How the states are linked:
from | i c k v s l
j332 | j964 j486 j7 j471 j118 j664
j388 | j646 j622 j114 j368 j135 .
j953 | j811 j469 j682 j716 . j606
j623 | j643 j155 j133 j578 . j435
j497 | j469 j133 j342 j811 . j94
j706 | j651 j53 j185 j457 . j118
j696 | j442 j976 j281 j94 j133 j229
j926 | j636 j118 j938 j735 j457 j471
j368 | j474 j388 j625 j622 j452 .
j765 | j550 j721 j494 j741 j795 .
j539 | j741 j550 j388 j309 j467 .
j834 | j377 j185 j578 j990 . j938
j869 | j486 j838 j542 j964 j16 j114
j643 | j623 j394 j716 j437 . j97
j625 | j664 j114 j266 j991 j964 .
j469 | j497 j716 j653 j953 . j698
j486 | j869 j471 j931 j332 j735 j659
j713 | j365 j794 j765 j475 j224 .
j550 | j765 j309 j622 j539 j839 .
j680 | j229 j467 j452 j839 j442 j309
j542 | j931 j920 j423 j860 j810 j821
j636 | j926 j490 j778 j16 j684 j838
j457 | j684 j706 j834 j53 . j926
j393 | j963 j729 j735 j281 j327 j109
j394 | j155 j437 j953 j643 . j319
j794 | j514 j475 j721 j713 j553 .
j659 | j114 j530 j695 j664 j486 .
j938 | j778 j584 j788 j194 j834 j773
j229 | j680 j103 j656 j795 j696 j721
j954 | j734 j656 j471 j109 j729 j494
j247 | j990 j377 j394 j230 . j810
j651 | j706 j334 j230 j684 . j490
j773 | j920 j7 j224 j931 j938 j592
j490 | j118 j16 j215 j636 j651 j964
j695 | j821 j592 j475 j513 j931 .
j735 | j16 j926 j194 j118 j53 j486
j578 | j437 j623 j497 j155 . j788
j334 | j53 j684 j247 j651 . j16
j772 | j553 j423 j680 j62 j97 j514
j682 | j327 j653 j334 j955 . j963
j435 | j97 j560 j696 j788 j623 j553
j155 | j394 j578 j811 j623 . j560
j474 | j368 j646 j664 j494 j656 .
j810 | j194 j778 j319 j215 j247 j542
j380 | j475 j365 j539 j514 j423 .
j319 | j560 j819 j606 j97 j394 j423
j955 | j579 j682 j651 j653 . j248
j467 | j103 j839 j135 j680 j606 j539
j770 | j729 j248 j636 j963 j653 j734
j560 | j319 j788 j976 j435 j155 j612
j224 | j62 j553 j795 j612 j788 j713
j530 | j991 j664 j592 j659 j471 .
j606 | j976 j698 j963 j442 j953 j467
j788 | j819 j435 j94 j560 j578 j224
j819 | j788 j97 j698 j319 j437 j62
j230 | j185 j247 j643 j377 . j215
j423 | j612 j62 j467 j772 j319 j380
j698 | j94 j442 j770 j606 j469 j839
j920 | j773 j860 j62 j542 j778 j39
j838 | j471 j964 j920 j869 j636 j991
j592 | j39 j513 j713 j695 j773 .
j97 | j435 j319 j442 j819 j643 j772
j579 | j955 j327 j706 j342 . j281
j377 | j834 j230 j437 j247 . j778
j281 | j248 j393 j118 j729 j579 j656
j7 | j860 j931 j553 j773 j584 j513
j437 | j578 j643 j469 j394 . j819
j584 | j215 j194 j435 j938 j185 j7
j656 | j452 j109 j332 j954 j281 j474
j741 | j539 j765 j646 j721 j103 .
j721 | j309 j741 j474 j765 j229 .
j729 | j770 j281 j926 j393 j342 j954
j248 | j281 j963 j490 j770 j955 j452
j622 | j494 j368 j991 j388 j734 .
j39 | j592 j266 j365 j821 j920 .
j514 | j794 j380 j309 j365 j772 .
j109 | j135 j954 j486 j656 j393 j646
j821 | j695 j39 j380 j266 j542 .
j133 | j716 j811 j579 j497 . j696
j653 | j342 j955 j684 j682 . j770
j494 | j622 j474 j530 j646 j954 .
j365 | j713 j514 j550 j380 j62 .
j513 | j266 j695 j794 j592 j7 .
j471 | j838 j332 j773 j486 j926 j530
j114 | j659 j991 j821 j625 j869 .
j452 | j656 j135 j964 j734 j248 j368
j118 | j490 j735 j584 j926 j706 j332
j342 | j653 j579 j457 j327 . j729
j664 | j625 j659 j513 j530 j332 .
j16 | j735 j636 j810 j490 j334 j869
j442 | j696 j606 j248 j698 j716 j680
j860 | j7 j542 j772 j920 j215 j266
j475 | j380 j713 j741 j794 j612 .
j327 | j682 j342 j53 j579 . j393
j684 | j457 j651 j377 j334 . j636
j778 | j938 j215 j819 j810 j377 j920
j94 | j698 j696 j729 j976 j497 j795
j553 | j772 j612 j229 j224 j435 j794
j931 | j542 j773 j612 j7 j194 j695
j646 | j388 j494 j659 j474 j109 .
j215 | j584 j810 j97 j778 j230 j860
j135 | j109 j734 j869 j452 j963 j388
j716 | j133 j953 j955 j469 . j442
j811 | j953 j497 j327 j133 . j976
j839 | j795 j680 j734 j467 j698 j550
j185 | j230 j990 j623 j834 . j584
j612 | j423 j224 j103 j553 j560 j475
j990 | j247 j834 j155 j185 . j194
j976 | j606 j94 j393 j696 j811 j103
j963 | j393 j770 j16 j248 j682 j135
j103 | j467 j795 j109 j229 j976 j741
j62 | j224 j772 j839 j423 j819 j365
j309 | j721 j539 j368 j550 j680 .
j964 | j332 j869 j860 j838 j490 j625
j194 | j810 j938 j560 j584 j990 j931
j795 | j839 j229 j954 j103 j94 j765
j991 | j530 j625 j39 j114 j838 .
j53 | j334 j457 j990 j706 . j735
j266 | j513 j821 j514 j39 j860 .
j734 | j954 j452 j838 j135 j770 j622

The rows follow the links: the fewer symbols apart two states are, the more alike their rows tend to be.

Each row is also shifted at random along 4 hidden directions that mean nothing.

Some states, each with a row of numbers:
j118: +225 +15 -37 -59 +60 +89 -60 -144 +74 +82 -103 -70 -67 -87 -92 +41 +15 -86 -100 +84 +75 -106 +31 +46 +18 +59 +33 +27 -75 -24 -29 -24 +80 -7 +38 -73 -15 -34 -53 -17 -64 +20 +3 -3 +9
j486: +2 +36 +3 +78 +29 +16 +36 -9 +4 -32 +10 +25 -30 -76 +48 -65 +4 -24 +18 +168 -5 +44 +79 -40 -41 -46 +3 +83 +76 +41 +36 +24 +24 -86 +70 -9 +8 -52 -62 -56 -68 +55 +63 +89 -31
j442: +70 -60 +63 -34 -60 +55 +45 +75 +33 +24 +40 -32 +8 +20 +15 -8 -22 +22 -58 -70 +9 +77 -55 -164 +31 -126 -14 -16 +24 +12 +73 -42 -60 -10 -86 +2 +62 +26 +113 +45 +38 -39 -28 -26 +6
j224: -222 +35 -19 +72 +23 -48 -13 -56 -32 -14 +5 +86 -87 -136 +90 -18 -75 -88 -14 +28 +43 +24 -27 -96 -57 -70 +71 +124 +22 +64 +25 +4 -85 -72 +36 -2 -68 -83 -57 +29 +3 -11 +74 +16 +101
j247: +112 +13 -15 -36 +4 -49 +53 +126 +13 -95 +23 +10 +42 +88 -13 -50 -20 +6 +146 -18 -14 +78 -39 +112 +6 -1 -12 -4 +1 -87 -10 +17 +30 -12 +4 -29 +79 +119 +1 -44 +8 -8 -46 +5 -43
j560: +133 -56 +71 +22 +31 +32 -49 -33 -56 +94 +53 +96 +1 -70 +78 -29 -16 +28 -62 -81 +59 +68 -65 -39 +34 -59 -1 -7 +18 +55 +24 -5 +6 -106 -64 -50 -50 -12 +27 +41 +18 +36 -54 +38 +13
j664: +212 -11 -11 -23 -37 +94 -90 -125 +2 +149 -44 -8 +41 -74 +27 +24 +23 +103 -191 -28 +14 -122 +22 +61 -11 +88 -96 -61 +24 +20 -46 +1 +91 +43 -71 +26 +9 -15 +25 +57 +30 +45 -57 +69 -45
j155: +221 +38 +51 -4 +98 -50 -6 +68 -3 -231 -55 +79 -11 +2 +12 -23 -76 -149 +318 -8 -119 +206 -60 -15 -1 +56 +117 +36 +20 -85 +19 +24 -31 -67 +74 -113 +63 -8 -27 -160 +5 +15 +11 +28 -24
j811: -57 -34 +8 +33 +65 -56 +44 +4 +11 +4 -24 +46 +46 +20 -36 +65 +19 +9 +56 -26 +50 +49 +3 +81 +57 +52 +11 -49 -113 -6 +7 +9 +24 -95 +15 -77 -58 +3 -5 +51 +22 -31 -41 +38 -30
j696: -41 -69 +98 -67 +64 +81 +23 -12 +39 +56 -58 +49 -40 -91 +12 +9 -27 +35 +5 -96 0 +112 -28 -69 +55 -37 -11 -114 +19 +77 +78 -22 +45 -31 -126 +24 +76 -26 +65 +29 +29 +23 -78 +15 -50
j606: +47 -34 +65 +18 -6 -22 -5 +66 -64 -43 +80 +40 +37 +43 -47 +16 +18 -25 +127 +5 +54 +90 -53 -44 +42 -40 +71 -11 -78 -23 -1 -13 -54 -30 +40 -39 +28 +17 +46 -12 -26 -15 +53 -49 +28
j423: -222 -21 +16 +42 -31 -29 +104 +87 -46 -76 +118 -4 -13 -16 +31 -43 -17 +37 +160 -50 -25 +46 +25 +18 +9 -97 -11 -26 +88 -43 -67 -15 -29 -29 +0 +47 +49 +37 +10 -9 +21 +12 +35 -30 +0
j990: +80 -41 -5 +12 +95 -38 +2 +88 -5 -32 -60 +56 -72 -16 +96 -11 -33 -38 +24 +9 -8 +87 0 +38 +14 -64 +32 +99 +41 +48 +4 +13 +0 -70 +15 -53 -27 -6 -60 +13 -32 +12 -45 +50 -27
j682: +21 -32 +12 +4 +39 -75 +66 +61 +28 +19 -7 -30 +57 +113 -57 +23 +51 +14 -20 +23 +17 +13 +39 +58 +50 -11 +16 +23 -70 -19 +24 -2 -22 +30 +40 -40 -45 +13 +69 +64 -73 -31 -30 -48 -28
j334: +152 -99 -3 -59 0 +28 +68 +100 +20 +187 +87 -37 +110 +68 +51 -48 +22 +152 -193 -104 +39 +29 +9 +75 +72 -72 -95 +6 +58 +46 +40 -62 +60 -1 -122 +29 -28 +119 +59 +153 +56 -25 -107 -9 -36
j185: +233 -71 -20 -41 +49 +29 +9 +48 +70 +35 -56 +20 +7 -29 +47 -31 -123 +15 -6 -32 -54 +11 -8 -16 -16 -22 -35 -16 +40 -25 +27 -42 +79 -39 -87 -44 +14 +77 +8 -22 +77 +45 -64 +33 -16
j734: +309 +79 -36 +30 -122 -7 -5 -10 +59 -118 +81 +44 +2 +101 +1 -43 -40 -75 -16 +19 -61 +64 -30 -175 -77 -93 +66 +70 +41 +0 +153 +5 -152 +14 +57 +38 +72 -59 +60 -14 -112 -32 +140 -24 +77
j229: +121 -25 +61 +33 -20 +62 +4 -74 +49 +19 -31 +15 -61 -99 +8 +36 -5 +53 -37 -64 -30 -1 +11 -84 +19 +10 -3 -121 -33 +38 +16 -21 +64 -45 -56 -74 -2 -29 +13 +64 +73 +35 -17 -18 +3
j926: -144 +17 -85 -25 +107 +22 -39 +25 +13 -41 -134 +15 -5 -44 -1 -11 +12 -33 +132 +122 -54 +79 +32 +100 -28 +66 +2 +6 +1 +2 +29 +57 +17 -32 +2 +47 +62 -3 -14 -50 -88 +25 -39 -50 +4
j530: +224 +50 -34 -35 -64 +44 -82 -112 -37 +71 +32 +55 +19 -22 +92 -34 -63 -13 -193 -5 -11 -47 -26 -58 -62 -22 -69 -8 +74 +83 +61 -12 +3 +8 -2 +52 -25 -47 -23 +77 -45 +8 +10 +81 +34
j656: +32 -26 +25 +5 -19 +105 -12 -65 +99 +52 +16 +12 -4 -71 +52 +56 -32 +62 -62 +13 -42 +14 +70 -84 +14 -42 -48 -61 +33 +118 +90 -4 +53 -59 -97 +82 +67 -5 +55 +33 +26 +63 -21 +31 -55
j39: +70 +51 -86 -45 -81 -22 -92 -36 -68 +12 +34 -24 +65 +26 -10 -43 +27 +60 -62 -49 -34 -77 -28 +100 -25 +69 -95 -80 +33 -73 -58 -9 +34 +91 +2 +64 +30 +56 -37 +5 +35 -18 +1 -57 +71
j772: -66 +16 +12 -47 -52 +9 +45 -55 -25 -16 -1 -107 -54 -2 -181 +1 +85 +61 +180 -30 -37 -79 -32 +130 +11 +150 -67 -186 -104 -206 -157 -22 +53 +84 -42 -6 +46 +45 -56 -75 +110 -12 -26 -111 +29
j437: -22 0 -3 -15 -6 -126 -2 +53 +21 -50 -2 -14 -32 +74 +8 -32 -113 -141 +22 -54 +91 -25 -83 -47 -9 -85 +77 +112 -34 -23 -13 +4 -74 +0 +67 -40 -72 -31 -19 -18 -28 -98 +95 -26 +95
j721: +202 -40 +95 +9 -54 +85 -20 -58 -31 -8 +0 +110 +12 -46 +160 +8 -108 +45 -86 -101 -78 +104 -38 -220 -28 -108 +6 -47 +146 +123 +114 -9 -61 -35 -60 +92 +39 -22 +127 -1 +64 +13 -36 +112 -24
j955: -70 +5 +65 -69 +0 -64 +54 +75 +97 -128 -68 -25 -46 +100 -142 +36 -10 -109 +166 +32 -65 +18 +49 -3 +49 +26 +52 +40 -57 -91 +25 -17 -26 +56 +43 -88 +53 -10 +19 -126 -60 -20 +52 -31 -82
j394: +88 +71 +59 +27 +12 -169 +18 -11 -7 -67 -14 -32 -91 +51 -76 +14 -29 -260 +59 -9 +79 -81 -65 -41 -34 -52 +181 +179 -144 -41 -55 +13 -108 -25 +183 -192 -135 -52 -142 -8 -90 -83 +163 -25 +55
j931: +280 -22 +24 +30 +55 +60 +1 +43 -57 -74 +85 +107 0 -75 +144 -129 -30 +13 +65 -18 -50 +124 -9 -63 -49 -76 +10 -3 +137 +33 +22 +25 -23 -123 -36 +29 +86 +48 -1 -27 +9 +102 +25 +74 -33
j490: +268 -24 +4 -152 -34 +65 -17 +73 +91 -47 -20 -45 +63 +67 -65 -21 +74 +70 +65 -5 -107 +20 -12 +22 +74 -16 +4 -106 +34 -105 +16 +15 +17 +73 -98 +53 +119 +86 +85 -88 -13 +15 -42 -68 -56
j365: +57 +9 -63 +21 -147 -22 -76 -106 -51 +98 +64 -17 +15 -5 -3 +5 +6 +34 -226 -83 +33 -124 -37 +14 -30 +11 -33 -4 -59 +19 -96 -27 -23 +81 +21 +32 -150 -36 -70 +110 +15 -87 +10 -18 +100
j103: -65 +28 +46 +121 +15 -26 +9 -89 -38 +57 +23 +14 +14 -107 -25 +58 +49 -39 -62 +9 +87 -39 +8 +9 -21 -14 +24 -25 -127 +119 +28 +10 +19 -76 +51 -60 -108 -34 -32 +109 -29 +9 +3 +52 +23
j625: +296 -29 +17 -33 -86 +51 +17 +77 +16 -105 +52 +36 -31 +28 +78 -38 -56 +22 -31 -37 -98 +32 +29 -155 -19 -114 +2 +43 +147 +14 +118 +2 -45 +87 +13 +128 +104 +34 +104 -128 -7 +28 +22 +29 -23
j773: -192 +43 -134 +3 +38 +8 -71 -83 -12 +97 -44 -39 -5 -102 -1 -29 +9 +51 -49 +40 +35 -102 -5 +94 -59 +95 -140 -28 -47 -18 -48 -15 +76 -3 -2 +26 -32 +11 -114 +47 +27 +33 -31 -3 +47
j469: -114 -17 -50 -31 -14 -42 -30 +45 +62 +53 -11 -56 +61 +94 -71 +29 -13 +46 +4 -69 +20 +2 -51 +96 +6 +104 -46 -85 -104 -80 -18 -25 0 +42 -51 +1 -7 +1 +71 +43 +59 -98 -60 -68 +11
j659: +154 +8 +16 +45 -20 +89 -38 -68 -40 +0 +9 +43 +48 -9 +54 +15 +27 +45 -50 +50 -26 -18 +28 -18 +4 -5 -34 +32 +68 +109 +33 +17 +25 -2 +8 -3 +19 +16 -7 +29 -18 +83 -31 +89 -69
j651: +13 -43 -39 -70 -5 -35 +21 -36 +113 +200 -95 -146 +23 +29 -104 +23 +68 +56 -171 -20 +95 -186 +34 +152 +51 +68 -74 -32 -144 -52 -65 -34 +131 +88 -28 +0 -67 +51 -85 +91 +28 -53 -77 -36 +5

From each start, follow one symbol. Which state do you reach?
Answer with the state's name.
-126 -21 +40 -31 +87 -35 +70 +56 +33 -72 -135 +34 -73 -43 -8 -9 -105 -110 +179 -7 -57 +83 -16 -15 +47 -21 +62 +1 +45 -32 -14 +34 +1 -56 -8 -64 -31 -39 -8 -96 +46 +26 -18 +49 -41
i j643
+25 +23 -74 +31 +8 +64 -45 -92 +54 +28 -34 +36 +73 +9 +3 +50 +24 +80 -36 +41 -10 +41 +12 -33 -16 +63 -40 -103 -41 +3 +77 +20 +31 -30 -27 +41 +55 -67 +32 +55 -13 +42 -31 -10 -1
v j109
+125 +78 +8 +15 -1 -62 +27 +48 -73 -126 +72 -53 -3 +7 -28 -79 +46 -37 +173 +20 -77 +7 +39 +43 -19 -28 +5 +45 +21 -101 -56 +44 -36 -6 +71 -23 +71 +32 -55 -74 -47 -3 +93 +3 +20
k j423
+160 +23 -3 -55 -39 -34 -65 -63 -13 +31 +81 -18 +5 +85 -24 -4 -7 -90 -126 -51 +41 -27 -102 -159 +43 -11 +44 +15 -103 +19 +53 -22 -60 -7 +16 -52 -63 -38 -2 +71 -50 -115 +107 -105 +106
c j442
-66 -25 +49 -30 +51 -5 +13 +39 -14 -44 +13 -74 -77 -13 -86 +30 +12 -28 +101 -42 -11 -32 -31 +15 +16 +5 +46 +20 -63 -96 -47 -18 -2 +40 -40 -6 +2 +42 -44 -61 +15 +19 +23 -69 +6
s j643
+227 -26 -28 -55 +39 +80 -82 +77 -17 -35 +42 +102 -7 -56 +145 -135 -111 -20 +16 -10 -50 +143 -96 -97 -32 -99 +16 +28 +185 +27 +91 +41 -27 -38 -93 +85 +94 +57 +28 -46 -14 +48 -34 -7 +1
i j778
-19 -17 +45 0 +24 +37 +15 -72 +28 -62 +11 +66 -71 -116 +46 -2 -78 +4 +78 -39 -26 +31 -40 -79 -9 -59 -5 -57 +68 -10 -6 +4 +21 -66 -102 +58 +87 -13 -6 -57 +137 +50 -39 +50 -30
k j229
+89 -6 -43 -23 +20 +35 -70 -69 +34 +59 -12 +102 +11 -46 +15 +8 -38 -51 -55 -28 +65 +71 -106 -81 +1 +7 +10 -43 -37 +118 +79 -11 -14 -77 -27 -7 -25 -36 +48 +89 -13 -62 +16 -58 +6
k j729
-176 -37 +57 +31 -58 -23 +63 +54 +45 -52 +90 -21 -35 -3 +24 -9 -46 +24 +54 -38 -44 -9 +49 -145 -12 -105 +15 -16 +65 +55 +64 -15 -56 +12 +2 +51 +67 +3 +80 -43 +65 -16 +23 -3 -27
c j467
+90 -46 +39 -50 -26 -9 +48 +91 +46 -12 +25 +3 -9 +43 -9 -44 -49 +18 +72 -104 -56 +38 -74 +39 +23 -24 -17 -14 -6 -99 -70 -32 +23 +17 -81 +9 +27 +77 +36 -53 +66 -64 -22 -62 +6
i j623
+66 -24 -121 -96 -2 +20 -53 -12 -15 +172 -9 -153 +108 +34 -95 -71 +93 +116 -126 -66 +68 -98 -84 +196 +9 +108 -104 -59 -52 -107 -112 -8 +88 +82 -99 +38 +25 +90 -37 +119 +30 -61 -50 -108 +53
l j920
+144 +13 +25 -5 +48 -32 +32 +187 +6 -201 -6 +40 -9 +62 +38 -58 +14 -106 +248 +93 -96 +130 +31 -78 +20 -132 +127 +121 +116 -18 +80 +16 -70 -28 +56 +22 +104 +67 +66 -150 -133 +1 +71 -9 -69
l j869
-193 -47 +93 -1 +72 -21 -29 -81 +49 +193 -32 -20 -122 -149 -9 +43 -64 -54 -82 -32 +149 -139 -28 -30 +49 -30 +61 +69 -82 +102 -73 -12 -5 -89 -17 -86 -119 -46 -106 +71 -9 +29 +13 -3 +29
v j788
